Below are the code and all the weights of a small trained network. Each question names an input and a target symbol and asks about switching units off, where a switched-off unit gives its printed mean instead of its output.

import numpy as np


def w(rows, s, z=0):
    codes = np.array(rows[::2]) - 128.0
    scale = np.full(codes.shape[1], s)
    scale[-1] = z or s
    return codes * scale


def f(y):
    return np.maximum(y, 0)


def softmax(a):
    e = np.exp(a - a.max(-1, keepdims=True))
    return e / e.sum(-1, keepdims=True)


def log_softmax(a):
    a = a - a.max(-1, keepdims=True)
    return a - np.log(np.exp(a).sum(-1, keepdims=True))


def net(x, mask):
    ids = ['ΓΘΠΣμτω'.index(c) for c in x.split()]
    T = len(ids)
    res = E[ids] + P[:T]
    u = 0
    for l in range(3):
        q, k, v = (res @ M[l].T for M in (Q, K, V))
        z = softmax(np.where(np.tri(T) > 0, q @ k.T / 4**0.5, -1e9)) @ v
        res = res + np.where(mask[u], z, O[l][:, -1]) @ O[l][:, :-1]
        u += 1
        y = f(res @ A[l][:, :-1].T + A[l][:, -1])
        res = res + np.where(mask[u : u + 12], y, B[l][:, -1]) @ B[l][:, :-1]
        u += 12
    return log_softmax(res[-1] @ U[:, :-1].T + U[:, -1])


Q, K, V, O, A, B = {}, {}, {}, {}, {}, {}
E = w([
[97,172,130,128,184,101,96],'Γ',
[246,102,105,69,176,104,67],'Θ',
[160,48,86,167,33,72,116],'Π',
[166,166,45,135,184,107,156],'Σ',
[124,106,182,116,168,128,173],'μ',
[87,156,178,82,154,139,12],'τ',
[236,148,160,85,174,2,90],'ω',
],0.014)
P = w([
[207,45,103,253,226,137,13],'0',
[135,30,109,137,215,40,75],'1',
[122,65,110,137,165,84,98],'2',
[117,87,117,120,137,110,135],'3',
[117,119,132,111,116,127,163],'4',
[123,139,137,79,99,147,187],'5',
[121,159,130,51,89,163,215],'6',
[124,184,130,25,80,171,242],'7',
[145,211,144,17,71,183,245],'8',
],0.0056)
Q[0] = w([
[105,125,137,177,64,154,115],'L0H0',
[148,135,117,171,97,107,147],'L0H0',
[90,134,181,129,45,108,64],'L0H0',
[254,85,135,29,173,47,131],'L0H0',
],0.0082)
K[0] = w([
[118,56,141,182,123,96,90],'L0H0',
[146,96,88,147,119,129,137],'L0H0',
[73,71,161,150,107,171,75],'L0H0',
[71,217,126,37,2,175,220],'L0H0',
],0.0082)
V[0] = w([
[73,21,81,144,81,133,162],'L0H0',
[156,77,86,194,121,102,143],'L0H0',
[89,171,70,157,113,100,28],'L0H0',
[132,187,167,151,167,143,254],'L0H0',
],0.0069)
O[0] = w([
[140,188,139,126,138,191,122,85],'L0H0',
[120,219,107,153,192,107,182,251],'L0H0',
[161,144,98,2,94,95,94,52],'L0H0',
[135,105,136,198,186,120,86,108],'L0H0',
],0.0082,0.0019)
A[0] = w([
[183,172,99,37,52,116,92,227],'L0N0',
[108,178,139,2,175,113,105,145],'L0N1',
[97,138,117,167,123,69,166,133],'L0N2',
[160,187,151,142,178,58,128,57],'L0N3',
[191,83,75,163,58,156,116,146],'L0N4',
[54,65,150,180,175,128,147,136],'L0N5',
[157,36,125,129,102,50,133,1],'L0N6',
[117,204,145,151,187,207,37,197],'L0N7',
[177,46,108,160,113,101,95,102],'L0N8',
[171,46,102,82,125,116,83,230],'L0N9',
[162,205,63,130,148,79,174,82],'L0N10',
[125,164,123,68,69,114,123,44],'L0N11',
],0.0078,0.0024)
B[0] = w([
[168,165,160,194,46,163,204,252],'L0N0',
[193,160,42,112,173,88,235,233],'L0N1',
[90,91,157,116,111,157,151,194],'L0N2',
[128,49,57,105,161,215,80,221],'L0N3',
[83,198,148,132,141,39,115,175],'L0N4',
[128,232,169,91,16,117,175,226],'L0N5',
[120,53,114,84,62,49,90,175],'L0N6',
[106,98,98,222,223,20,126,169],'L0N7',
[163,73,120,199,144,25,31,179],'L0N8',
[165,157,160,253,77,109,105,231],'L0N9',
[122,96,78,139,130,229,182,252],'L0N10',
[118,120,193,155,59,234,169,160],'L0N11',
],0.0049,0.0041)
Q[1] = w([
[65,90,74,32,150,72,103],'L1H0',
[70,244,158,185,110,211,139],'L1H0',
[144,128,96,144,129,89,3],'L1H0',
[80,214,58,69,126,146,102],'L1H0',
],0.0047)
K[1] = w([
[178,156,101,146,138,77,90],'L1H0',
[163,95,210,121,122,56,187],'L1H0',
[94,131,64,84,128,97,93],'L1H0',
[140,61,53,143,112,64,253],'L1H0',
],0.0049)
V[1] = w([
[170,212,25,156,86,95,168],'L1H0',
[148,162,168,201,134,169,150],'L1H0',
[225,186,85,181,116,105,58],'L1H0',
[255,152,123,147,124,166,38],'L1H0',
],0.005)
O[1] = w([
[147,91,154,66,244,77,79,254],'L1H0',
[1,214,215,58,115,71,192,170],'L1H0',
[38,126,88,243,214,74,179,216],'L1H0',
[31,118,193,208,171,176,144,160],'L1H0',
],0.0058,0.0036)
A[1] = w([
[137,107,89,162,186,204,177,242],'L1N0',
[163,61,98,129,192,102,89,40],'L1N1',
[111,70,55,142,109,99,148,111],'L1N2',
[205,149,147,100,211,170,174,216],'L1N3',
[104,168,132,103,54,182,193,102],'L1N4',
[68,150,101,87,166,80,140,252],'L1N5',
[201,137,102,78,129,179,189,97],'L1N6',
[165,83,178,144,149,127,30,229],'L1N7',
[95,173,201,113,76,212,134,140],'L1N8',
[111,175,169,119,50,253,148,84],'L1N9',
[254,124,53,105,127,155,155,72],'L1N10',
[178,130,196,100,20,59,144,172],'L1N11',
],0.0075,0.0031)
B[1] = w([
[95,170,137,166,119,140,199,240],'L1N0',
[129,98,117,101,156,197,47,188],'L1N1',
[153,151,153,144,85,165,138,177],'L1N2',
[78,164,96,183,126,78,111,253],'L1N3',
[164,80,163,52,207,235,133,164],'L1N4',
[130,178,168,107,105,104,151,215],'L1N5',
[139,129,95,215,156,147,108,171],'L1N6',
[111,52,125,96,117,88,64,164],'L1N7',
[177,87,135,91,146,224,135,164],'L1N8',
[188,1,51,178,208,138,85,151],'L1N9',
[144,137,34,92,159,158,148,187],'L1N10',
[150,134,160,129,77,172,200,206],'L1N11',
],0.0081,0.0072)
Q[2] = w([
[43,135,173,107,224,137,125],'L2H0',
[132,201,168,148,66,3,124],'L2H0',
[164,121,156,72,111,246,76],'L2H0',
[106,109,166,64,113,119,165],'L2H0',
],0.0062)
K[2] = w([
[54,115,157,79,188,146,110],'L2H0',
[119,178,92,164,95,2,57],'L2H0',
[197,111,124,155,150,189,129],'L2H0',
[118,93,158,127,127,116,92],'L2H0',
],0.0076)
V[2] = w([
[152,117,59,215,221,37,35],'L2H0',
[135,194,90,148,141,113,214],'L2H0',
[97,179,134,176,87,60,151],'L2H0',
[157,235,131,97,125,255,84],'L2H0',
],0.0045)
O[2] = w([
[122,119,87,58,24,104,215,169],'L2H0',
[147,90,253,94,183,134,163,253],'L2H0',
[92,157,182,57,160,154,194,177],'L2H0',
[158,45,165,183,198,79,110,77],'L2H0',
],0.0054,0.005)
A[2] = w([
[112,182,143,149,62,23,143,114],'L2N0',
[98,172,179,84,162,162,160,237],'L2N1',
[71,213,213,93,2,136,156,182],'L2N2',
[103,141,99,148,188,160,116,70],'L2N3',
[108,157,163,154,93,110,142,124],'L2N4',
[85,39,155,160,80,115,70,126],'L2N5',
[105,171,103,123,144,30,135,204],'L2N6',
[92,147,124,114,90,145,191,72],'L2N7',
[110,111,127,82,163,54,128,110],'L2N8',
[174,154,102,81,169,133,77,44],'L2N9',
[116,160,144,69,140,84,159,162],'L2N10',
[145,137,122,119,95,52,133,255],'L2N11',
],0.0094,0.003)
B[2] = w([
[44,26,255,182,219,151,171,182],'L2N0',
[171,136,148,69,55,152,96,244],'L2N1',
[168,198,66,107,162,71,89,234],'L2N2',
[85,181,112,138,140,151,102,177],'L2N3',
[148,174,169,147,114,63,66,167],'L2N4',
[20,145,149,185,72,220,101,142],'L2N5',
[106,90,142,184,125,97,190,197],'L2N6',
[146,162,113,110,170,137,49,198],'L2N7',
[101,47,144,165,160,102,110,153],'L2N8',
[123,202,15,67,240,173,81,137],'L2N9',
[141,154,108,175,25,98,94,186],'L2N10',
[135,70,152,99,47,119,182,172],'L2N11',
],0.0075,0.011)
U = w([
[90,94,194,225,101,19,183,218],'Γ',
[202,184,63,11,51,116,72,193],'Θ',
[160,60,206,75,96,247,220,203],'Π',
[80,198,61,169,167,164,174,69],'Σ',
[123,83,79,141,54,143,130,94],'μ',
[60,115,145,132,174,147,2,57],'τ',
[176,88,82,75,217,75,105,3],'ω',
],0.0061,0.0027)

Each question gives the input, a string of symbols that net reads in full, and the target symbol t.
The units are the heads (4 rows each of Q, K, V and O) and the neurons (one row each of A and B). Each row of codes is followed by its name. A weight is (code - 128) times the scale printed after its matrix; where a second scale follows, it is the last column's (O, A, B and U).
mask holds one flag per unit, layer by layer, with each layer's heads first. A switched-off unit (its flag False) gives its mean, the last column of its rows in O or B, instead of its output. The means were averaged over made-up inputs and are rounded, as every weight is.
A unit's drop is (log p(t) with every unit on - log p(t) with that unit switched off) / (log p(t) with every unit on - log p(t) with every unit switched off).
most important unit: the unit with the biggest drop
k most important neurons: the k neurons with the biggest drops, biggest first
k most important neurons of layer l: the k neurons of layer l with the biggest drops, biggest first
input Θ Σ Γ Π ω, target Σ: 2 most important neurons => [L0N3, L1N10]
input μ Π μ τ μ ω τ Θ, target Π: most important unit => L0H0
input μ ω μ, target Θ: 3 most important neurons => [L0N5, L2N2, L0N1]
input Σ τ Θ, target Π: 3 most important neurons of layer 0 => [L0N0, L0N9, L0N4]
input Σ Σ μ τ, target Γ: 2 most important neurons => [L0N7, L0N1]
input μ Σ τ Θ Σ Σ Γ Σ ω, target ω: 2 most important neurons => [L0N3, L1N1]
input Π τ Π Γ Θ τ Π Π Θ, target Σ: 2 most important neurons => [L1N10, L1N6]
input μ Σ Π Σ μ μ τ ω, target Π: 2 most important neurons => [L2N2, L1N11]
input ω Σ τ μ Π Γ μ Σ τ, target Θ: 4 most important neurons => [L0N1, L0N7, L0N0, L0N11]
input Σ ω Σ μ Θ μ ω, target τ: 3 most important neurons => [L1N1, L0N3, L2N5]
input ω ω Θ, target μ: 3 most important neurons of layer 0 => [L0N6, L0N5, L0N9]
input Σ Σ Θ Θ Θ, target Γ: 2 most important neurons => [L0N9, L0N0]
input μ μ Γ μ μ μ Π Θ, target Σ: 2 most important neurons => [L1N10, L2N1]
input ω μ Σ Π Π Σ Γ, target Γ: most important unit => L2N6
input Π μ Π, target Θ: 2 most important neurons of layer 0 => [L0N4, L0N0]
input Π Σ Σ μ μ μ Θ Σ Θ, target ω: 3 most important neurons => [L1N10, L1N1, L2N9]
input Σ Σ Θ Σ Σ μ Π ω Π, target Θ: 2 most important neurons => [L2N2, L1N4]
input μ Π Π ω, target Σ: 3 most important neurons of layer 0 => [L0N3, L0N10, L0N1]
input Σ Σ μ Π Σ ω Π τ Π, target Π: 2 most important neurons => [L0N0, L0N11]
input Γ μ μ Γ Γ Π Σ ω, target ω: 4 most important neurons of layer 2 => [L2N1, L2N9, L2N10, L2N5]
input μ μ Θ, target τ: most important unit => L1N1
input μ Θ Θ, target Γ: 3 most important neurons of layer 0 => [L0N9, L0N0, L0N4]
input Π Π Σ Γ ω Σ Θ, target ω: 3 most important neurons of layer 1 => [L1N1, L1N10, L1N7]
input τ Θ Σ μ Π μ ω, target τ: 2 most important neurons of layer 0 => [L0N3, L0N5]
input ω μ Π μ, target Θ: 2 most important neurons of layer 0 => [L0N0, L0N10]
input μ Γ Π Σ Θ τ Γ, target Γ: 2 most important neurons of layer 2 => [L2N0, L2N6]
